Below is a small trained network, with its code and all its weights. Each question gives an input and a target symbol and asks what happens when units are switched off, that is, made to give their printed mean instead of their output.

import numpy as np


def w(rows, s, z=0):
    codes = np.array(rows[::2]) - 128.0
    scale = np.full(codes.shape[1], s)
    scale[-1] = z or s
    return codes * scale


def norm(h):
    return h / np.sqrt((h * h).mean(-1, keepdims=True) + 1e-5)


def f(y):
    return np.maximum(y, 0)


def softmax(a):
    e = np.exp(a - a.max(-1, keepdims=True))
    return e / e.sum(-1, keepdims=True)


def log_softmax(a):
    a = a - a.max(-1, keepdims=True)
    return a - np.log(np.exp(a).sum(-1, keepdims=True))


def net(x, mask):
    ids = ['αβζηθμπω'.index(c) for c in x.split()]
    T = len(ids)
    res = E[ids] + P[:T]
    u = 0
    for l in range(2):
        q, k, v = (norm(res) @ M[l].T for M in (Q, K, V))
        z = softmax(np.where(np.tri(T) > 0, q @ k.T / 2**0.5, -1e9)) @ v
        res = res + np.where(mask[u], z, O[l][:, -1]) @ O[l][:, :-1]
        u += 1
        y = f(norm(res) @ A[l][:, :-1].T + A[l][:, -1])
        res = res + np.where(mask[u : u + 8], y, B[l][:, -1]) @ B[l][:, :-1]
        u += 8
    return log_softmax(norm(res)[-1] @ U[:, :-1].T + U[:, -1])


Q, K, V, O, A, B = {}, {}, {}, {}, {}, {}
E = w([
[98,148,169],'α',
[87,119,128],'β',
[115,133,166],'ζ',
[91,60,114],'η',
[133,87,152],'θ',
[250,137,134],'μ',
[127,113,167],'π',
[70,87,184],'ω',
],0.023)
P = w([
[207,185,82],'0',
[107,140,244],'1',
[103,79,167],'2',
[175,82,75],'3',
[113,145,227],'4',
[103,63,170],'5',
[179,85,76],'6',
[119,130,201],'7',
[106,61,175],'8',
[145,149,94],'9',
[175,161,254],'10',
[107,54,179],'11',
[190,79,74],'12',
],0.0067)
Q[0] = w([
[2,33,64],'L0H1',
[239,184,148],'L0H1',
],0.0044)
K[0] = w([
[200,159,221],'L0H1',
[3,168,98],'L0H1',
],0.006)
V[0] = w([
[31,94,2],'L0H1',
[204,104,195],'L0H1',
],0.0058)
O[0] = w([
[153,144,95,27],'L0H1',
[254,111,226,254],'L0H1',
],0.006,0.0018)
A[0] = w([
[82,69,114,197],'L0N1',
[185,98,94,104],'L0N2',
[207,25,45,123],'L0N3',
[28,155,117,252],'L0N4',
[124,124,80,16],'L0N5',
[151,97,57,197],'L0N6',
[191,153,19,92],'L0N7',
[187,245,183,110],'L0N8',
],0.012,0.0025)
B[0] = w([
[225,127,194,254],'L0N1',
[102,166,164,154],'L0N2',
[116,206,115,223],'L0N3',
[176,118,112,205],'L0N4',
[117,34,114,132],'L0N5',
[157,179,169,164],'L0N6',
[23,34,154,145],'L0N7',
[253,172,175,165],'L0N8',
],0.0064,0.0072)
Q[1] = w([
[149,156,109],'L1H1',
[5,114,160],'L1H1',
],0.014)
K[1] = w([
[83,142,87],'L1H1',
[188,177,255],'L1H1',
],0.0091)
V[1] = w([
[251,95,146],'L1H1',
[95,133,113],'L1H1',
],0.012)
O[1] = w([
[141,185,2,245],'L1H1',
[184,83,92,90],'L1H1',
],0.0072,0.011)
A[1] = w([
[119,255,180,3],'L1N1',
[185,33,98,94],'L1N2',
[175,172,75,130],'L1N3',
[66,187,127,142],'L1N4',
[3,105,78,79],'L1N5',
[43,194,78,128],'L1N6',
[179,187,185,176],'L1N7',
[99,77,201,123],'L1N8',
],0.0088,0.0026)
B[1] = w([
[158,193,118,190],'L1N1',
[252,195,118,226],'L1N2',
[123,156,203,228],'L1N3',
[241,8,26,146],'L1N4',
[195,48,156,132],'L1N5',
[121,92,2,152],'L1N6',
[128,62,128,253],'L1N7',
[89,180,62,194],'L1N8',
],0.0072,0.0051)
U = w([
[97,237,135,83],'α',
[101,176,14,195],'β',
[146,154,156,78],'ζ',
[150,155,125,114],'η',
[180,6,172,102],'θ',
[112,181,139,82],'μ',
[121,189,171,80],'π',
[78,125,150,255],'ω',
],0.011,0.0057)

Each question gives the input, a string of symbols that net reads in full, and the target symbol t.
The units are the heads (2 rows each of Q, K, V and O) and the neurons (one row each of A and B). Each row of codes is followed by its name. A weight is (code - 128) times the scale printed after its matrix; where a second scale follows, it is the last column's (O, A, B and U).
mask holds one flag per unit, layer by layer, with each layer's heads first. A switched-off unit (its flag False) gives its mean, the last column of its rows in O or B, instead of its output. The means were averaged over made-up inputs and are rounded, as every weight is.
A unit's drop is (log p(t) with every unit on - log p(t) with that unit switched off) / (log p(t) with every unit on - log p(t) with every unit switched off).
The circuit of an input: a set's keep is (log p(t) with only the set's units on - log p(t) with every unit switched off) / (log p(t) with every unit on - log p(t) with every unit switched off). Starting from the 12 units with the biggest drops (on a tie, the unit counted first), units are removed one at a time, each time the one whose removal leaves the highest keep (on an exact tie, the one counted first), for as long as the keep stays at least 0.8.
circuit, biggest first: the units of the circuit, biggest drop first
most important unit: the unit with the biggest drop
k most important neurons: the k neurons with the biggest drops, biggest first
k most important neurons of layer l: the k neurons of layer l with the biggest drops, biggest first
drop when u is switched off: that unit's drop, to one decimal
input η β β θ, target β: circuit, biggest first => L0N3, L1H1, L1N2
input η ω μ ζ β θ η η π, target θ: 2 most important neurons => L0N3, L1N7
input η β η η η μ ζ, target β: 3 most important neurons => L0N1, L0N6, L1N6
input β ζ π η π ζ η β η η, target θ: most important unit => L0H1
input ζ η ω η α ω β η β β η ζ, target β: circuit, biggest first => L0N1, L0N8, L0H1, L1N6
input η α ω η η α, target β: 4 most important neurons => L0N1, L0N6, L1N1, L1N4
input π μ ζ π β, target β: 3 most important neurons of layer 0 => L0N8, L0N1, L0N6
input η β η α, target β: circuit, biggest first => L0N1, L1N6
input β π β α η β π η μ η, target θ: circuit, biggest first => L0H1, L1H1
input η μ η π ω η π, target β: circuit, biggest first => L0N1, L1H1, L0H1
input η β θ η β β θ, target β: circuit, biggest first => L0N1, L0N3, L1H1
input α π π, target ω: 4 most important neurons => L0N4, L1N2, L0N1, L1N8
input β θ θ η θ η μ, target θ: circuit, biggest first => L1H1, L0H1, L0N7
input η β π θ μ β π, target β: 2 most important neurons => L0N1, L0N6
input η π β μ η μ η β β ω, target β: most important unit => L1N8
input ω π ω β θ, target θ: 4 most important neurons of layer 0 => L0N3, L0N4, L0N7, L0N5
input α η π, target ω: 4 most important neurons => L0N4, L1N2, L0N3, L0N1
input α π η ζ θ, target θ: 2 most important neurons => L1N7, L1N1
input α η η ω β, target β: 2 most important neurons => L0N8, L1N6
input β ζ β ω β θ θ β ω β, target θ: most important neuron of layer 0 => L0N7
input η α α η ω α θ β π, target θ: 2 most important neurons => L0N3, L1N3
input β β β α ζ α α, target θ: 2 most important neurons of layer 0 => L0N4, L0N3
input β θ β ζ ζ β ω ζ μ ζ β η ζ, target θ: 2 most important neurons of layer 0 => L0N7, L0N3
input β θ α μ η π η η α β, target θ: drop when L1H1 is switched off => 0.4
input β β β η η β ζ, target θ: drop when L0N7 is switched off => 0.3
input β μ θ ζ α α μ, target θ: drop when L0N4 is switched off => -0.1
